The same points measured another way (B), then each row and its match in B:
(in the rows, 128 means zero)
B:
1: [125 165 163 172 126 117 119 163 131 133 157 131 133 132  98  94 103 131
  79 148 200 111 132 112 153 114 133 115 163  94 131  98 131 111 122 114
 132  94  49 105 169 166 136 126 155  96 103 113 148 152 128]
2: [130 162 129 160 127 136 125 168 132 117 158 119 101 134 117  99 105 118
  84 144 194 100 130 118 148 123 138 131 158  93 114  89 134  98 123 126
 137  81  67  98 164 159 181 122 140 103 109 110 141 149 123]
3: [148 159 197 167 127 129 114 195 134  92 166 124 118 129 150  93 115 140
  99 168 188 101 136 111 125 134 121 122 151 131 132 143 134  97 142 139
 142  75  90 125 178 112 111 150 136 103 145 121 138 157 118]
4: [112 160 142 168 115 122 116 168 122 131 159 134  98 141 102 113  91 125
  60 152 227  97 129 110 160 129 136 123 161  77 114  82 138  95 118 115
 126  75  50 100 172 163 159 121 157  88 100 109 148 142 119]
5: [125 151 231 176 114 132 115 222 130 119 168 149 116 119 159  90 109 157
  88 158 190  94 145 112 136 121 135  88 142 118 130 144 138 107 126 124
 117  85  59 125 197 124 131 141 144  85 139 138 116 156 119]
6: [130 160 143 160 116 115 119 165 127 125 151 131 129 129 115 117 109 127
  91 155 189 111 125 115 147 120 131 119 152 102 127 114 133 116 131 126
 128 100  79 119 160 151 119 126 140 104 105 112 152 143 118]
7: [137 149 142 155 129 130 119 178 130 113 153 122 112 131 122 104 117 128
 100 153 184 108 133 118 129 133 128 131 151 111 125 112 130 109 125 124
 144  82  80 107 168 127 150 133 138 109 128 116 139 150 121]
8: [124 144 123 157 115 125 127 156 146 125 153 136  90 131 105 102 109 120
  87 135 204  89 130 121 146 139 135 115 153  98 118  84 146 105 120 105
 130  66  90 110 153 148 160 121 146 103 121 113 124 137 116]
9: [127 160 226 186 123 125 117 193 114 131 161 137 113 143 136 105  93 145
  80 167 196  86 138 113 153 103 138  96 157 106 131 128 133  97 145 125
 132  90  43 115 186 148  88 129 154  73 121 124 147 163 124]
10: [126 162 135 155 125 124 119 160 128 131 154 132 104 127 113 109 111 120
  89 139 170  95 131 117 141 120 137 108 148  94 112  97 130 115 122 113
 115  82  69 111 143 155 167 121 144 100 112 126 135 135 133]
11: [120 158 127 165 120 126 123 164 130 128 154 136 111 130 106 109 105 127
  83 137 202 100 129 117 151 127 136 120 152  88 128  85 135 113 114 114
 126  83  63 103 159 160 157 116 150 102 107 112 137 134 124]
12: [118 145 148 148 121 125 123 119 119 133 145 132 129 126 123 125 109 120
 108 142 144 112 125 119 134 117 127 105 128 113 118 121 128 119 119 122
 109 122  73 120 138 142 123 119 139 109 110 123 131 138 129]
13: [108 158 152 173 113 129 118 142 127 140 163 143 117 141 114 114  96 137
  75 150 193 100 126 112 161 100 134  97 158  91 129  82 128 124 108 124
 116 102  43 110 178 166 149 119 150  90  98 119 129 149 124]
14: [128 164 219 187 120 133 109 203 114 125 175 141 100 134 147  97 100 153
  69 166 217  92 145 108 153 102 127 100 159 106 142 130 149 100 127 122
 119  75  23 119 192 142 122 136 156  73 128 124 136 163 115]
15: [123 164 194 183 109 125 116 193 120 121 162 140 110 143 137  87  89 152
  62 164 220  90 135 111 159 111 133 105 162  95 126 100 138  89 127 123
 122  76  25 111 183 158 128 134 158  77 106 117 148 156 112]
16: [116 150 138 161 112 128 120 146 118 140 154 133 121 131 125 120 103 137
  84 141 177  91 124 115 152 108 132 110 143  91 134  87 133 117 108 125
 117 106  55 104 152 159 153 114 143 100 109 116 135 133 121]
17: [110 145 148 155 113 123 125 167 117 141 157 143  91 124 116 130 101 132
  79 131 186  95 126 121 159 113 140 102 143  85 130  99 138 116 112 112
 111  85  32 115 147 161 157 107 156  83 105 119 138 124 120]
18: [162 176 225 185 141 141 116 249 132  90 185 115  87 140 165  70 113 141
  70 183 227  77 149 100 135 122 123 130 172 118 126 128 145  72 144 146
 151  48  49 110 203 122 157 157 146  77 153 118 145 182 118]
19: [151 170 208 178 132 132 119 204 123 109 158 128 119 135 164 109 118 142
 109 164 178 109 143 115 128 116 118 120 146 138 140 154 141  98 140 148
 142  86  73 128 169 113  99 146 135  92 153 127 147 159 116]
20: [113 167 197 184 105 118 111 190 114 143 157 147 123 138  98 102  83 143
  50 162 232  98 132 111 158 120 130  94 154  86 122 111 138 105 127 119
 115  84  34 111 181 169 117 125 167  73  97 117 146 144 116]
21: [150 157 189 164 139 137 124 195 127 101 158 118 114 128 151  99 119 137
 108 158 180 103 139 114 125 130 130 137 150 122 134 134 136  99 148 139
 145  83  80 125 169 116 128 153 139 106 139 124 143 155 124]
22: [114 160 183 174 114 121 111 194 121 134 164 142  97 136 117  98  97 135
  58 159 223  96 134 110 158 114 136 103 162  88 117 104 139 103 119 111
 119  81  33 109 176 166 144 125 167  74 106 120 134 149 120]
23: [137 148 117 163 128 134 123 149 145 123 154 132  85 136 121  91 116 136
  89 137 194  81 142 110 148 119 136 112 159 102 130  70 144 115 119 102
 135  63  72 106 163 139 180 120 139 105 129 121 114 153 126]
24: [102 155 137 184 115 121 113 141 136 160 151 144 115 132 102  89  91 129
  66 146 204  92 126 116 150 123 130  94 164  88 127  71 130 122  98 112
 127  98  59  97 182 170 152 110 147  97  92 108 128 138 118]
25: [118 153 143 146 111 133 127 145 139 122 150 142 115 128 122 107 117 135
 101 142 158  85 126 122 145 114 135  98 138 101 112  90 133 127 111 124
 115  93  63 105 158 152 162 131 143 104 113 119 128 143 126]
26: [120 159 179 177 111 121 106 183 115 139 155 145 113 142 112 103  89 141
  48 166 238  95 131 112 159 112 129 115 174  89 136 100 139 105 114 118
 124  85  31 107 186 169 136 126 165  75  98 111 151 152 118]
27: [120 155 171 162 124 133 115 138 117 132 157 133 116 133 120 135 103 149
  82 158 188  99 130 113 151 115 126 122 155  86 136 101 131 112 136 126
 138  92  27 112 168 150 128 130 157  97 102 120 161 135 120]
28: [132 167 218 199 112 113 111 216 123 134 166 150 126 142 126  73  89 148
  54 169 243 101 140 107 156 112 130 112 170 102 138 115 141 105 127 120
 129  73  35 112 194 164 110 142 159  72 109 117 141 160 112]
29: [134 165 152 158 125 123 120 161 134 110 151 122 126 132 118 122 117 133
 104 154 179 114 122 120 137 128 121 123 143 116 129 133 133 106 135 136
 139  85  83 123 161 137 121 135 140 113 123 115 146 153 117]
30: [114 161 171 181 111 129 117 166 124 141 165 147 102 137 125  97  99 140
  67 149 212  85 132 110 158 106 132 100 155  89 134  88 134 115 116 109
 113  79  24 104 180 165 151 116 158  76 104 112 139 148 119]
31: [105 156 156 174 115 120 116 179 121 152 153 146 108 138 109 102  88 127
  67 151 219 103 127 112 157 121 139 103 160  87 125 102 133 105 111 107
 119  93  42 107 170 178 142 120 160  80 101 120 138 143 119]
32: [171 180 229 159 114 119 119 248 113  51 161  93 142 152 152 110 114 127
  77 188 222 122 123 102 124 157 117 183 145 120 108 184 137  48 185 176
 180  63 103 121 163 115  94 170 149  99 144 106 188 162 109]
33: [ 85 137 184 177 125 142 122 144 131 161 166 170  87 123 152  89  89 152
  77 128 164  86 154 118 154  96 143  42 137 102 139  69 134 134 102  77
  75  87  28  99 184 149 192 117 139  71 139 151  70 136 134]
34: [143 156 154 163 127 130 117 177 133 106 160 123 108 136 131 105 113 124
  97 149 192  99 135 112 136 135 129 136 152 110 115 112 138  95 139 123
 146  75  83 112 157 125 130 134 141 101 125 115 146 150 122]
35: [141 145 213 164 123 140 125 201 120 114 169 134 101 129 182 107 114 151
 117 144 164  93 144 113 130 119 133  99 127 131 137 145 140  95 137 123
 121  86  73 129 172 102 127 129 132  89 154 130 117 152 125]
36: [123 166 231 192 113 128 117 200 124 119 174 138 102 136 159  97  97 157
  74 162 201  93 142 105 150 115 136  92 147 105 138 126 133 100 136 126
 121  60  24 113 189 145 125 136 146  74 129 123 136 162 115]

[107 129 150 117 164 113 139 134 122 167 131  76  50 156 114 131 139 136
  94 138 161 124 130 155 114 163 152 127 115 129 150 151 123 114 103 100
  49 118 125 117  87 107  59]
13
[107 144 151 124 173 118 145 138 122 157 135  87  33 162 116 119 131 137
 100 141 150 125 133 157 123 141 126 127 109 136 133 146 123 121 110  95
  51 113 118 122  98 105  87]
1
[116 142 148 130 167 123 144 141 123 152 136  88  68 152 115 117 134 130
 114 140 148 125 133 160 126 149 125 126 114 136 130 139 124 128 120  86
  84 112 119 118  90 121  96]
6
[101 161 208 159 180 126 160 184 129 163 158 106  81 207 120  82 137 123
 126 158 148 122 145 162 161 157  79 114  90 142 112 117 123 142 127  75
 126  72  90 105  30 115 128]
32
[115 135 150 118 142 120 142 127 122 149 134 101  58 154 118 131 133 136
  86 133 148 127 132 154 115 151 148 128 119 128 137 145 124 119 115 112
  77 121 131 122  92 108  71]
16
[112 143 159 128 166 121 140 144 123 159 134  72  39 197 113 117 136 134
 111 146 151 118 129 162 117 159 141 128 110 120 136 144 119 117 114  94
  70 108 120 118  87 106  86]
27
[116 160 159 118 212 106 132 184 134 182 134  89 103 161 119 141 152 133
  49 132 146 147 134 160 109 177 143 121 140 100 145 124 130 108  98 110
  66 115 117 121  89  89  69]
5
[100 147 179 129 193 111 149 147 124 178 136  65  11 175 106 116 141 134
  93 146 168 121 133 181 110 177 143 123 107 125 141 148 121 115 104  88
  46  95 112 117  68  99  67]
26
[119 143 154 121 178 122 140 139 124 145 137 117  82 169 126 120 133 131
 102 130 146 133 133 154 134 138 128 117 119 138 134 141 129 131 129 111
  98 111 120 121 102 117 112]
7
[109 130 147 116 170 121 143 123 118 144 135 111  59 164 118 118 128 135
  87 130 153 131 138 136 132 144 139 123 109 149 139 157 128 131 111 109
  86 121 123 120  97 119  97]
2
[101 154 170 124 185 110 143 163 128 180 138  67   4 167 109 119 143 136
  79 144 157 128 131 174 108 178 146 122 116 111 145 142 122 109  97  85
  36  94 114 117  64  94  71]
20
[118 144 125 109 180 118 141 114 118 146 131 124  66 152 123 131 130 134
 105 122 148 134 137 139 123 151 149 126 118 149 142 151 131 130 112 124
  97 130 132 107 100 116  89]
8
[105 137 146 118 185 115 143 140 121 171 135  77  16 154 112 130 139 136
  76 140 160 123 127 157 104 162 149 123 115 122 147 146 123 111 101  98
  60 111 115 118  84 108  74]
31
[120 136 134 114 162 116 135 132 123 151 127  77  38 155 118 135 130 136
  72 130 157 128 128 150 107 157 151 131 120 124 144 146 124 115 110 116
  94 129 131 124 102 102  82]
17
[131 140 138 113 161 123 137 125 120 140 125  90  86 149 123 134 127 135
  92 128 142 130 130 142 113 148 149 129 121 135 138 155 125 120 112 119
  71 132 132 121  92 113  86]
25
[119 162 178 137 175 114 138 185 134 183 146 107 107 170 124 121 146 127
  83 134 142 148 142 152 135 155 117 118 130 115 131 117 130 123 123 108
 105 104 102 115  99 104  86]
19
[ 99 171 207 139 236 107 150 173 126 192 150 104  83 207 117 116 150 131
  58 128 153 156 152 160 131 175 119 117 120 135 147 139 136 126 111 105
  81 103 104 111  72  96  69]
18
[104 147 154 117 184 109 141 140 123 163 133  73  33 168 114 128 139 137
  79 133 160 130 132 164 105 168 150 126 116 126 146 152 124 113  99 101
  56 120 126 119  82  98  51]
30
[ 99 162 180 126 215 108 146 176 129 188 143  80  26 171 115 123 153 135
  78 141 163 134 136 173 114 181 136 119 116 109 144 140 124 114  93  85
  46  96 108 116  67  92  44]
28
[105 169 176 127 192 106 140 177 131 203 141  72  51 173 113 126 149 134
  75 139 123 138 137 164 115 175 135 120 122 107 142 130 124 112  97  84
  55 100 110 122  75 100  59]
9
[112 140 143 118 166 121 142 121 119 139 135 108  42 159 120 125 127 135
  97 133 152 128 135 147 122 148 142 128 116 141 138 148 127 123 122 110
  80 124 124 122  94 113  82]
11
[118 162 148 119 183 105 131 176 131 172 138 112 138 163 126 140 148 131
  62 122 141 155 138 149 119 169 133 120 138 110 141 119 134 116 109 127
 124 130 121 125 102 101  63]
35
[ 99 141 156 117 178 116 151 132 119 159 133  88  16 175 110 120 133 137
  95 137 164 123 131 161 121 167 149 122 108 142 142 157 125 121 109  96
  72 105 119 119  76 109  86]
4
[106 160 164 119 198 106 137 195 130 183 139  83  68 181 115 129 149 135
  61 131 153 148 138 163 111 182 140 121 120 111 143 137 129 110  95 106
  62 109 122 118  71  92  43]
36
[117 152 134 105 182 114 139 111 120 152 133 127  86 165 124 132 133 134
 104 113 157 145 142 133 120 149 141 124 124 152 151 153 136 132 114 133
  93 129 131 126 109 119  77]
23
[102 156 164 120 198 112 143 148 125 173 136  67  24 166 111 131 142 135
  70 137 161 126 133 165 109 169 146 123 117 124 154 148 123 109  99  98
  57 106 119 119  74 105  74]
22
[102 151 173 118 199 115 147 155 125 182 141  76  40 181 108 125 144 134
  82 137 160 135 137 168 114 178 141 121 112 123 148 139 126 112  93  86
  54 101 109 115  69  89  59]
15
[118 161 160 131 190 118 142 175 129 169 144 115 113 175 127 120 142 128
  89 131 142 143 139 164 138 159 118 119 126 128 134 123 131 129 117 113
  93 108 110 116  95 113  94]
3
[114 150 152 123 174 120 140 142 122 157 141 121  84 171 123 119 134 131
 105 131 149 137 138 151 138 142 123 123 120 142 135 142 129 133 116 108
 109 121 116 121  93 118 101]
34
[115 140 138 118 159 124 129 124 124 146 130 104  61 150 119 128 131 132
  86 113 152 133 133 144 124 139 140 128 122 136 136 147 128 120 116 117
  93 129 133 123 102 122 107]
10
[ 80 158 113  83 192 101 122 137 129 169 120 101  96 134 124 175 150 140
  53  99 147 167 130 145  80 185 182 125 148 103 169 151 137  96  98 164
  52 153 145 135 110  88  23]
33
[102 167 174 124 207 107 140 178 132 192 141  69  57 180 117 127 153 134
  59 134 167 142 138 170 104 180 140 120 132 109 148 133 128 108  97 102
  65 105 113 117  85  89  53]
14
[119 148 144 132 160 122 140 154 126 150 141  99  85 163 124 113 133 129
 108 137 146 127 135 146 135 141 123 125 117 141 134 131 126 130 126 105
  91 108 115 114 100 115 103]
29
[116 154 164 134 188 121 137 158 130 160 141 120 109 180 123 123 139 130
 100 131 138 143 138 143 133 153 117 123 126 124 129 127 131 128 120 112
 107 119 110 121 100 110  96]
21
[111 139 147 114 167 115 142 128 123 157 128 118  32 155 115 129 131 135
  83 136 145 122 129 163 105 150 174 127 114 128 140 153 122 114 110 101
  40 114 128 120  91 114  68]
24
[118 135 132 126 128 123 128 142 126 143 131 103  91 145 123 133 133 132
  99 134 141 130 126 160 120 141 138 130 126 121 135 134 123 128 105 114
  86 132 127 122 109 112 104]
12
